Here are made-up objects, facts about them, and rows of numbers that follow some of those facts. Name the object behind each unnamed row.

Facts:
skeskasim	stobram	581; depli	stobram	647; zoduk	stobram	647; biflam	stobram	581; dritol	stobram	539; skedrir	stobram	581; skimis	stobram	581; noskikar	stobram	581
gizovu	stobram	539; vasur	stobram	539; plise	stobram	803; klegrek	stobram	581; skaza	stobram	803; mugor	stobram	803; lufin	stobram	539; pluvis	stobram	581
grigros	stobram	647; ligun	stobram	647; nobir	stobram	581; fezos	stobram	647; redre	stobram	647; didutrel	stobram	539; kligrin	stobram	581; plubrer	stobram	647
drovum	stobram	581; klisem	stobram	581; treskin	stobram	539; mufustu	stobram	647; rogi	stobram	803; rosel	stobram	803; figrom	stobram	539; plaklatra	stobram	647
dazim	stobram	803; tanim	stobram	581; trege	stobram	647; skulim	stobram	581; flome	stobram	581; puva	stobram	647; klopos	stobram	539; bofles	stobram	581
pesedel	stobram	581; zuklo	stobram	581; trupler	stobram	581; brestur	stobram	581; disten	stobram	647; gimi	stobram	647; nebol	stobram	647; fogra	stobram	803
volugruk	stobram	581; mugru	stobram	539; stuto	stobram	539; flapu	stobram	581; klones	stobram	581; gota	stobram	539; keba	stobram	581; dinol	stobram	581
mufo	stobram	539; fluken	stobram	581; luskuvan	stobram	803; skezus	stobram	539; nera	stobram	539; maklu	stobram	803; vibrel	stobram	803; piflusten	stobram	581
ratos	stobram	581; trelan	stobram	539; stevim	stobram	581; flitrin	stobram	539; drires	stobram	581; leklezi	stobram	581; badribra	stobram	803; mugrak	stobram	539
kluflipen	stobram	539; sumeska	stobram	539; fotan	stobram	647; brazul	stobram	803; groskir	stobram	581; stikar	stobram	803; kletan	stobram	647; trenul	stobram	803
flopok	stobram	581; trubrunas	stobram	803; vozasak	stobram	581; zistak	stobram	581; bruplo	stobram	581; tuzar	stobram	581; trobril	stobram	539; losidir	stobram	647
trizutras	stobram	581; bragrem	stobram	581; flodes	stobram	539; stugege	stobram	803; plimasuk	stobram	803; stoman	stobram	539; lata	stobram	539; zonel	stobram	803
nuper	stobram	539; kepar	stobram	647; radreska	stobram	647; tunim	stobram	539; skeskasim	brudi	figrom; skeskasim	brudi	flopok; depli	brudi	lufin; depli	brudi	gota
zoduk	brudi	rosel; zoduk	brudi	trupler; biflam	brudi	trubrunas; dritol	brudi	bruplo; dritol	brudi	luskuvan; skedrir	brudi	maklu; skimis	brudi	zistak; skimis	brudi	nuper
noskikar	brudi	klopos; gizovu	brudi	mugor; vasur	brudi	trupler; vasur	brudi	brazul; vasur	brudi	zoduk; plise	brudi	plimasuk; plise	brudi	dritol; plise	brudi	zoduk
klegrek	brudi	luskuvan; mugor	brudi	trupler; grigros	brudi	noskikar; nobir	brudi	zuklo; nobir	brudi	stugege; nobir	brudi	dazim; fezos	brudi	trenul; fezos	brudi	bofles
redre	brudi	flopok; redre	brudi	keba; didutrel	brudi	klegrek; didutrel	brudi	groskir; plubrer	brudi	bruplo; plubrer	brudi	dazim; plubrer	brudi	nuper; drovum	brudi	grigros
drovum	brudi	piflusten; klisem	brudi	skezus; klisem	brudi	stuto; treskin	brudi	trege; mufustu	brudi	fezos; rogi	brudi	pluvis; rogi	brudi	grigros; rogi	brudi	skaza
rosel	brudi	noskikar; rosel	brudi	skaza; rosel	brudi	klopos; figrom	brudi	brazul; plaklatra	brudi	skulim; plaklatra	brudi	kligrin; plaklatra	brudi	plimasuk; dazim	brudi	bruplo
tanim	brudi	nera; tanim	brudi	klopos; flome	brudi	kligrin; flome	brudi	nobir; flome	brudi	drires; flome	brudi	disten; puva	brudi	sumeska; puva	brudi	gizovu
pesedel	brudi	lata; brestur	brudi	bruplo; disten	brudi	rogi; disten	brudi	flapu; disten	brudi	skaza; fogra	brudi	kletan; fogra	brudi	dazim; mugru	brudi	fluken
stuto	brudi	brazul; stuto	brudi	vasur; flapu	brudi	skaza; klones	brudi	tunim; gota	brudi	flitrin; gota	brudi	skulim; dinol	brudi	flome; dinol	brudi	flopok
mufo	brudi	plubrer; fluken	brudi	luskuvan; maklu	brudi	volugruk; vibrel	brudi	drires; vibrel	brudi	fotan; ratos	brudi	mugor; trelan	brudi	skedrir; trelan	brudi	plimasuk
trelan	brudi	noskikar; trelan	brudi	klopos; stevim	brudi	stugege; stevim	brudi	brestur; flitrin	brudi	plubrer; drires	brudi	flitrin; drires	brudi	keba; leklezi	brudi	ligun
leklezi	brudi	stevim; badribra	brudi	volugruk; mugrak	brudi	tunim; kluflipen	brudi	ligun; kluflipen	brudi	nobir; sumeska	brudi	gimi; groskir	brudi	pluvis; stikar	brudi	trobril
stikar	brudi	disten; kletan	brudi	plubrer; trenul	brudi	plise; flopok	brudi	gimi; flopok	brudi	grigros; flopok	brudi	klisem; trubrunas	brudi	mugru; vozasak	brudi	bruplo
vozasak	brudi	volugruk; zistak	brudi	trelan; zistak	brudi	sumeska; zistak	brudi	noskikar; bruplo	brudi	volugruk; tuzar	brudi	brazul; tuzar	brudi	dritol; trobril	brudi	gimi
trobril	brudi	tuzar; losidir	brudi	sumeska; trizutras	brudi	keba; bragrem	brudi	ligun; bragrem	brudi	maklu; plimasuk	brudi	badribra; stoman	brudi	bruplo; zonel	brudi	tunim
kepar	brudi	nuper; kepar	brudi	grigros; radreska	brudi	kligrin; radreska	brudi	trobril; tunim	brudi	keba; skeskasim	tuzi	a; depli	tuzi	a; zoduk	tuzi	a
biflam	tuzi	b; dritol	tuzi	b; skedrir	tuzi	b; skimis	tuzi	b; noskikar	tuzi	b; gizovu	tuzi	a; vasur	tuzi	b; plise	tuzi	a
klegrek	tuzi	a; skaza	tuzi	b; mugor	tuzi	a; lufin	tuzi	a; pluvis	tuzi	b; grigros	tuzi	a; ligun	tuzi	a; nobir	tuzi	a
fezos	tuzi	b; redre	tuzi	a; didutrel	tuzi	a; kligrin	tuzi	a; plubrer	tuzi	a; drovum	tuzi	a; klisem	tuzi	b; treskin	tuzi	a
mufustu	tuzi	a; rogi	tuzi	a; rosel	tuzi	b; figrom	tuzi	b; plaklatra	tuzi	a; dazim	tuzi	b; tanim	tuzi	a; trege	tuzi	b
skulim	tuzi	a; flome	tuzi	a; puva	tuzi	a; klopos	tuzi	a; bofles	tuzi	a; pesedel	tuzi	b; zuklo	tuzi	a; trupler	tuzi	a
brestur	tuzi	b; disten	tuzi	a; gimi	tuzi	a; nebol	tuzi	a; fogra	tuzi	b; volugruk	tuzi	b; mugru	tuzi	b; stuto	tuzi	a
flapu	tuzi	a; klones	tuzi	a; gota	tuzi	a; keba	tuzi	a; dinol	tuzi	a; mufo	tuzi	b; fluken	tuzi	a; luskuvan	tuzi	b
skezus	tuzi	a; nera	tuzi	a; maklu	tuzi	a; vibrel	tuzi	a; piflusten	tuzi	a; ratos	tuzi	b; trelan	tuzi	a; stevim	tuzi	a
flitrin	tuzi	a; drires	tuzi	a; leklezi	tuzi	a; badribra	tuzi	b; mugrak	tuzi	a; kluflipen	tuzi	a; sumeska	tuzi	a; fotan	tuzi	a
brazul	tuzi	a; groskir	tuzi	b; stikar	tuzi	a; kletan	tuzi	a; trenul	tuzi	b; flopok	tuzi	b; trubrunas	tuzi	a; vozasak	tuzi	a
zistak	tuzi	a; bruplo	tuzi	a; tuzar	tuzi	a; trobril	tuzi	b; losidir	tuzi	b; trizutras	tuzi	a; bragrem	tuzi	b; flodes	tuzi	b
stugege	tuzi	b; plimasuk	tuzi	a; stoman	tuzi	b; lata	tuzi	a; zonel	tuzi	a; nuper	tuzi	a; kepar	tuzi	a; radreska	tuzi	a
tunim	tuzi	a; skeskasim	leke	c; depli	leke	c; zoduk	leke	c; biflam	leke	c; dritol	leke	c; skedrir	leke	d; skimis	leke	c
noskikar	leke	c; gizovu	leke	c; vasur	leke	d; plise	leke	c; klegrek	leke	c; skaza	leke	c; mugor	leke	d; lufin	leke	c
pluvis	leke	c; grigros	leke	c; ligun	leke	c; nobir	leke	c; fezos	leke	d; redre	leke	d; didutrel	leke	c; kligrin	leke	d
plubrer	leke	c; drovum	leke	c; klisem	leke	c; treskin	leke	c; mufustu	leke	c; rogi	leke	c; rosel	leke	d; figrom	leke	c
plaklatra	leke	c; dazim	leke	c; tanim	leke	d; trege	leke	d; skulim	leke	c; flome	leke	c; puva	leke	d; klopos	leke	c
bofles	leke	c; pesedel	leke	d; zuklo	leke	d; trupler	leke	c; brestur	leke	d; disten	leke	c; gimi	leke	c; nebol	leke	c
fogra	leke	d; volugruk	leke	c; mugru	leke	d; stuto	leke	c; flapu	leke	d; klones	leke	d; gota	leke	c; keba	leke	d
dinol	leke	c; mufo	leke	c; fluken	leke	d; luskuvan	leke	c; skezus	leke	d; nera	leke	c; maklu	leke	d; vibrel	leke	c
piflusten	leke	d; ratos	leke	c; trelan	leke	c; stevim	leke	c; flitrin	leke	d; drires	leke	d; leklezi	leke	d; badribra	leke	c
mugrak	leke	d; kluflipen	leke	d; sumeska	leke	c; fotan	leke	d; brazul	leke	d; groskir	leke	d; stikar	leke	d; kletan	leke	c
trenul	leke	c; flopok	leke	d; trubrunas	leke	c; vozasak	leke	d; zistak	leke	d; bruplo	leke	d; tuzar	leke	d; trobril	leke	c
losidir	leke	c; trizutras	leke	d; bragrem	leke	c; flodes	leke	d; stugege	leke	c; plimasuk	leke	c; stoman	leke	d; lata	leke	d
zonel	leke	d; nuper	leke	c; kepar	leke	d; radreska	leke	c; tunim	leke	d

Some rows with their names:
[-10 -11 -17  -9 -14  -3 -14 -17   0  -3 -22 -13   9  -8 -14   5   8  36
  29 -16  13  14   0   7   2   1 -15]: volugruk
[  4  22  16 -38  -2  -4  14  -6  -5 -10  21  14   4 -22 -15  12  -8  -7
   5  -1  10 -14   8  -6  25   3  -8]: mugor
[ -6  -7 -15   5   9  19  -9  -9   4   1  -7 -20 -10  14   7   5  24 -17
  -1  11   9  -9  -2  18  11  -3   1]: vibrel
[ 19  -3   1 -24 -24  -2  -5  -2   5  -4 -27  -5 -15  -2  -9   1  19   4
  13   6  13   0   1   1  12   2 -14]: nera
[  5  13  -6   2   8  23 -10  -3  10   6  -6 -12  -5   9  -3  10  13 -34
   9  10   8  -8  13  11  17 -17  -8]: dinol
[ 11  13  -3 -22 -32  -3  -7  -1   8   0 -37  -8 -28  -3 -15   2   8 -10
  20  -2   2  -8  15  -7   2 -14 -21]: skaza
[-31   4  -9 -28  -3   7  17 -10  -3   7   0  -3 -15 -10   9   0  -6   2
   4 -12  -7  -8   5  -2  14   0  -2]: fotan
[ -9  -4 -10   3   7  -1   6  -5  -5   2  26  -3  12 -10  12  15  -3  35
   8  -2   6   8  12  -1  24   4   4]: vozasak
[  5  22  -1  -8   4  12  14   2   1   5  20   5  -8 -10   7  20  -9 -20
   7  10  -9 -15  21  -7  24 -13  -2]: stikar
[-10   9  -4 -23  -8  -3  17  -4   1  -3  13   5 -11  -5   7  13  -1  11
   0   1  -2  -5   4  -3  19   0  -7]: flodes
[-10  23  12 -33   3   7  16  -6 -15   6  13  14   2 -15 -13   9 -11 -15
   8  -7   1 -14   4   4  17  -3 -13]: skezus
[ 20  11   6 -20  -6   5 -10  -9   5  -6  -6   0   8  -6 -24  12  13 -21
   4   7  21  -7   3   9  16  -4 -14]: gizovu
[ 22  11   6 -13 -12  -1 -10  -3   6  -8 -11   0   4  -5 -24   9   4 -14
  10  10  25  -6   8   8  14  -3  -8]: zoduk
[  5  14  11 -33 -14  -7  -5 -10  -2  -6 -17   0   7 -16 -36   8   3 -14
  17  -2  18  -9  -1  10  10  -6 -16]: trupler
[ 16  -7 -16   6 -20  -6  -7   7  10  12 -10 -15   1   0   5  28  18   1
  -2  22   1 -13  11  18  -2 -15 -10]: didutrel
[  0  11  -6 -19 -22 -10  19   9   0  11   1   5 -13  -6  12  21  -9   5
   1   5 -12 -10  15  -7  12 -13 -10]: groskir
[-22  -4 -16 -16  -3  -5   8 -10 -10   1   5  -1  13 -21  -2   8 -15  45
  23 -24  -3   9   6  -3  11  -1  -6]: bruplo
[  2  11   0  -4   4  11 -13  -6  -2   8  -8  -7   9  -4 -14  12  -1 -33
  19   0   9 -13  10  14   5 -20 -12]: trobril
[-12 -10 -21   0  -4   5 -13 -17   1  -1 -16 -16   8   0  -6   5   8  24
  25 -15   8   6   7  14   4  -6 -10]: dazim
[-12  -5 -13   0  14   8   7  -4  -5   4  24  -3   6  -4  20  15   0  27
   9  -6   0   3  13   4  25   3   6]: fogra

Which object is each row?
No name comes twice in this set of rows, the named rows included.
[ -2  24  11 -28  14  17  11   0 -14  11  11  14  -4  -7   4   7  -6 -23
   6  -3  -4  -9  10   1  26  -5  -8]  flopok
[  3  20  -2 -20 -19   4  17   7   6   4   3   6 -22  -7   5  15  -6  -6
   5   5 -10 -12  21 -18  19 -11 -14]  flapu
[-27  24  -8 -20  -7   1  12 -10   1  -1   4 -11 -10 -20 -13   4 -25   0
  21 -14  -3 -17  15 -17  14 -14  -5]  kligrin
[  4  -4 -11  -9 -18  -2 -14  -8   4  -7 -17 -22   4 -14 -14   3   2  10
  25  -3  20   3   4  -2   7   0  -1]  plimasuk
[ -4  18   1 -15   9   2  10  -1 -11   4  21   7  20 -21  -8  23 -16  -5
   3  -3  -1 -11   8   3  18  -6  -4]  tuzar
[ -8 -11 -10 -11 -32 -21  -8  -6  -5  14 -25 -13  16 -13 -15  22   3  18
   7   0  -2  -7  -2  18 -15 -16 -15]  luskuvan
[  5 -14 -12   3 -11  -1 -13 -11   3  -5 -11 -19   8  -7  -9   5  12  25
  18   0  19  11   1   7  12  -1  -4]  badribra
[  1  -9 -13 -19 -13   6 -10  -6 -16   6 -36  -8  -1  -4  -3  -7  13   7
  26 -12   7  13   2   5   5   1 -13]  nuper
[ 22  -8  -7  -2   2  17 -15   2  -4   3 -12  -7   0   6   9   4  22  -2
  11   7  16   9   6  11  21   3  -6]  skimis
[  7  15  -8   8   5  16 -15  -6  10   5  -2 -19  -1  -3 -10  16   2 -37
  11  12  15 -17  14  10  12 -16  -4]  radreska

Now the same objects, written a new way:
Some objects and their rows:
[ -8  -2  -2  -5  -6  -9  -3  -5  14   3 -12  -2   5]: drovum
[  3   8 -16  15   7  17  13  -2  -9  -1  19  11  -3]: skedrir
[ -8   4   6  -6   0 -13 -10  -2  10  -5 -17  -6   7]: dinol
[ 15  10  -8 -11 -20   4   6  10  21   8 -20  -8  -6]: figrom
[ 23   5 -16   4 -11  22  20  12   2   1  12   0 -10]: brazul
[-10 -20  -9   7  -2  19  24   6  -5  -2   8  19 -10]: zonel
[  6  -5 -14  16  -4  13  14  -7  -5   1  17   3  -8]: groskir
[ -4   3  10  -6   4 -15 -10  -9   6  -5 -16  -1   6]: vibrel
[ 8 -3 -7  7  3  8 10  3 -8 -2 16  7 -7]: pesedel
[ -6 -29 -18   2   6  -2 -16 -12 -16  11  -3  10  -8]: kletan
[-10  -4   4 -28   1 -17  -9   9  11   0 -10  -3  -3]: nobir
[  5  -3 -11  -2   5   7  11   7  -6  -5  19   7  -9]: kluflipen
[  8  -2 -10   4   3   9  11   5  -6  -5  17   6  -6]: zuklo
[ -2  10  18 -10   3  -4 -14   5   0  16  -4  17   3]: gizovu
[ 6 -9 -2  1  0 15  9 14 -4  3 30  0  4]: zistak
[  9   0  -3   7   6   8   7   1  -7 -10  14   3  -2]: kligrin
[ -1  11  10  -5   6 -16 -10  -8   6  -5 -14  -4   5]: plaklatra
[15 19 20 -5 -4  3 -4 -3 -2 19 -6 -1 -3]: zoduk
[ 18  -5 -10  12   0   7  14  -1  -7  -5  19  11  -9]: mugru
[ -4   3   3  -7   5 -10  -7  -6   7   1 -12   0   3]: depli

Which object is each row?
No name comes twice in this set of rows, the named rows included.
[ -1 -12 -12  11  -5   8   7  16   3 -11  16  -1  10]  flopok
[  3 -14 -13  11  -6  14   9   5  -5   1  20   1  -2]  kepar
[-11  -3   3 -18  -2 -13 -16  26  21  -4  -4   2  18]  sumeska
[  5 -35 -22  29  13  14  -2 -12 -37   2  24  13 -12]  flitrin
[ -8 -24 -13   2   5  -6 -16 -11 -10   9  -5   6  -5]  mufo
[ -6   1   4 -14   0 -10 -14  11  12   0  -5   5   9]  losidir
[ -9   2  -2  14 -16 -12   1 -32  11   8 -16 -18   6]  rogi
[ 35  14  -6   7 -16  34  18  15  -7  15  14   5 -16]  vasur
[  1   2  15 -13  -3  -4   0 -12  10  15   5 -15   6]  noskikar
[ -3   1   7   2   9 -16 -14 -13  -3  -5 -13   1   2]  gota
[  4 -15 -12   1   3  14   7   8 -15   0  18   3  -9]  fogra

